Here is a tiny trained network, its code and every weight. The questions are about switching its units off for an input and a class, where a switched-off unit gives its printed mean instead of its output.

import numpy as np


def w(rows, s, z=0):
    codes = np.array(rows[::2]) - 128.0
    scale = np.full(codes.shape[1], s)
    scale[-1] = z or s
    return codes * scale


def f(y):
    return np.maximum(y, 0)


def log_softmax(a):
    a = a - a.max(-1, keepdims=True)
    return a - np.log(np.exp(a).sum(-1, keepdims=True))


def net(x, mask):
    res = np.array(x, float).reshape(1, 5) / 4 @ E
    y = f(res @ A[0][:, :-1].T + A[0][:, -1])
    res = res + np.where(mask, y, B[0][:, -1]) @ B[0][:, :-1]
    return log_softmax(res[-1] @ U[:, :-1].T + U[:, -1])


A, B = {}, {}
E = w([
[137,149,120],'x0',
[155,185,112],'x1',
[61,178,179],'x2',
[124,133,127],'x3',
[246,79,255],'x4',
],0.0096)
A[0] = w([
[165,53,158,10],'n1',
[45,147,142,28],'n2',
[155,84,161,86],'n3',
[97,83,145,206],'n4',
[172,76,177,137],'n5',
[94,62,140,222],'n6',
[93,96,84,151],'n7',
[133,147,32,206],'n8',
[162,99,135,1],'n9',
[170,158,197,124],'n10',
[183,162,124,243],'n11',
[166,95,94,96],'n12',
[32,109,93,22],'n13',
[109,161,76,87],'n14',
[185,179,170,235],'n15',
[144,153,128,82],'n16',
[225,57,177,127],'n17',
[166,79,60,44],'n18',
[72,165,240,59],'n19',
[192,144,201,139],'n20',
[128,60,7,68],'n21',
[83,147,163,62],'n22',
[152,182,121,245],'n23',
],0.013,0.004)
B[0] = w([
[143,184,101,177],'n1',
[148,212,86,172],'n2',
[100,164,104,173],'n3',
[32,93,44,164],'n4',
[84,174,77,205],'n5',
[48,62,80,174],'n6',
[61,168,102,179],'n7',
[72,145,121,214],'n8',
[155,197,107,147],'n9',
[105,142,44,195],'n10',
[56,107,128,186],'n11',
[126,231,214,156],'n12',
[169,199,59,196],'n13',
[99,130,59,178],'n14',
[42,125,37,206],'n15',
[59,143,88,134],'n16',
[95,197,79,246],'n17',
[148,233,169,163],'n18',
[196,253,98,182],'n19',
[65,182,89,217],'n20',
[132,237,121,198],'n21',
[190,198,140,150],'n22',
[42,36,70,177],'n23',
],0.0066,0.012)
U = w([
[149,201,172,248],'0',
[125,180,148,29],'1',
[80,149,172,204],'2',
[106,119,131,253],'3',
[80,114,144,213],'4',
[174,112,140,109],'5',
[166,98,217,3],'6',
[219,7,168,3],'7',
],0.013,0.0042)

Each question gives the input, the list of numbers given to net, and the class t.
The units are the neurons (one row each of A and B). Each row of codes is followed by its name. A weight is (code - 128) times the scale printed after its matrix; where a second scale follows, it is the last column's (A, B and U).
mask holds one flag per neuron, in row order. A switched-off neuron (its flag False) gives its mean, the last column of its row in B, instead of its output. The means were averaged over made-up inputs and are rounded, as every weight is.
A unit's drop is (log p(t) with every unit on - log p(t) with that unit switched off) / (log p(t) with every unit on - log p(t) with every unit switched off).
The circuit of an input: a set's keep is (log p(t) with only the set's units on - log p(t) with every unit switched off) / (log p(t) with every unit on - log p(t) with every unit switched off). Starting from the 12 units with the biggest drops (on a tie, the unit counted first), units are removed one at a time, each time the one whose removal leaves the highest keep (on an exact tie, the one counted first), for as long as the keep stays at least 0.8.
units of the circuit, in order: the units of the circuit, biggest drop first
k most important neurons: the k neurons with the biggest drops, biggest first
drop of u: that unit's drop, to one decimal
input [3,-4,-6,0,-3], class 0: units of the circuit, in order : n21; n18
input [-7,-5,1,-8,-8], class 1: units of the circuit, in order : n13
input [-7,-3,-3,-6,-8], class 1: 2 most important neurons : n21; n13
input [3,-7,0,1,8], class 1: 2 most important neurons : n17; n1
input [8,3,6,-4,2], class 3: 2 most important neurons : n23; n21
input [5,3,-5,-6,8], class 1: 2 most important neurons : n17; n15
input [4,0,-6,2,-3], class 0: 3 most important neurons : n21; n18; n15
input [-1,-3,6,3,-8], class 1: 2 most important neurons : n13; n2
input [8,7,5,8,5], class 2: drop of n8 : -0.1
input [-8,1,2,-7,8], class 1: drop of n20 : 0.1
input [-4,-5,-5,3,-5], class 0: drop of n16 : 0.0
